Each row has a name. After each piece below comes the name of the row it's from, unless a question asks for something else. Each question is about the rows just above it. Some pieces are copies with a little noise. Places in a row count from 0.

<41>: [146 119 109  95 142 126 115  90 146 131 170 186 137 124  88  55 132 141
  47 139 146 132 138 121  81 140 118]
<105>: [140  77 145 110 131 107 115 130 182 121 147 167 122  88 120  85 122 149
  92 163 195 140 127 122  89 122  99]
<93>: [ 80 138  87 141 152 142 166 128 108 150 149 143 148 162 173 115 137 164
 135 184 148 137  78 123  76  96 129]
<2>: [146  80 157 120 135 106 134 150 155 109 144 139  94  99 118  92 104 145
 101 153 227 145 119 134  99 104  75]
<142>: [154 118 116 122 143 102 181 160 138 127 138  94 116 129 127  99  86 113
 100 116 206 123 135 109 146  43 110]
<194>: [140  77 151 115 129 106 116 131 178 118 146 158 115  86 119  86 120 149
  96 163 201 143 124 124  92 118  96]
<206>: [146 150 120 169 164 169 133 122  75 150 183 161 128 152  87  89 146 147
  72 115 145 183 133 126 100 127 163]
<76>: [142  92 126 100 134 112 113 120 182 124 150 188 128  95 115  75 126 147
  77 159 176 137 135 121  82 132 111]
<134>: [ 99 153 114 168 171 150 170 124 100 132 153 148 147 176 178 124 142 162
 111 186 145 150  90 131  82 103 133]
<27>: [144 128 100 126 140 108 183 155 139 142 125  94 128 133 132  95  94 117
 103 120 198 110 145  83 148  37 118]
<121>: [ 76 132  77 134 146 139 164 129 112 174 146 135 148 154 162 111 134 161
 145 177 151 127  79 120  75  91 135]
<2> in full: : [146  80 157 120 135 106 134 150 155 109 144 139  94  99 118  92 104 145
 101 153 227 145 119 134  99 104  75]
[145  80 158 119 135 106 135 150 156 109 144 139  94  99 118  92 104 146
 101 153 227 144 118 134  99 105  76] : <2>
<134> in full: : [ 99 153 114 168 171 150 170 124 100 132 153 148 147 176 178 124 142 162
 111 186 145 150  90 131  82 103 133]

<194>: [ 68 168 181  68]
<206>: [115 153  69 123]
<27>: [237 203  68 171]
<105>: [187 162  37 108]
<121>: [130 148 154 177]
<2>: [144 171 149  72]
<41>: [119 193  87  79]
<93>: [168 133 222 190]
<134>: [168 133  73 172]
<76>: [171 183  86 202]
<109>: [158 128 145  87]
<134> in full: : [168 133  73 172]
Where does [133  73] start? Give its row and place. : <134>, 1
[168 135 223 188] : <93>
Where do [144 171] appear? : <2>
Where does [ 68 171] start? Give its row and place. : <27>, 2
[119 193  87] : <41>
[130 148] is in which row? : <121>

<142>: [173 159 133  67  73  75 172 198 140 148 138 170 213 146 167 144]
<121>: [ 65  72 157 156  66 160  68 113 113 133 175  60  52  93 141  86]
<27>: [173 172  84  75 159  67 198 161 140 148 106 170 213 146 167 144]
<194>: [173 172  84  75 159  67 198 161 140 148 138 170 213 146 167 144]
<134>: [120 168  55  64 100  67 197 120 213 138 146 140 167 148 170 125]
<105>: [173 172  73  75 159  67 198 133 140 148 106 170 213 146 167 144]
Row and place where [172  73  75 159  67 198 133] starts: : <105>, 1
Where does [ 55  64 100  67 197 120 213 138] start? Give its row and place. : <134>, 2
[173 172  84  75 159  67 198 161 140 148 138 170 213 146 167 144] is in which row? : <194>
[173 158 133  67  75  75 172 198 140 149 138 171 213 147 167 144] : <142>
[120 168  55  64 101  66 197 120 213 138 146 140 167 147 169 125] : <134>
<27> in full: : [173 172  84  75 159  67 198 161 140 148 106 170 213 146 167 144]

<2>: [140 141 112 123 120 106 129 106 134]
<206>: [156 163 141 125 174 169 113 169 134]
<76>: [ 73  44 164 128 152 170  21 170 165]
<109>: [106  85 145 128 152 170  67 142 157]
<27>: [109  96 139 126 133 133  76 133 153]
<142>: [175 186  84 128 102  72 179  72 124]
<93>: [ 83  57 160 124 152 156  34 156 163]
<41>: [135 137 130 129 131 133 118 133 127]
<134>: [150 157 143 129 172 159 108 159 137]
<194>: [ 91  71 104 131  66  63 143  63 110]
<105>: [126 122 125 133 123 117 128 117 118]
<121>: [174 183  85 132 106  78 176  78 123]
<206> in full: : [156 163 141 125 174 169 113 169 134]
Which row holds [ 73  44 164 128 152 170  21 170 165]? : <76>

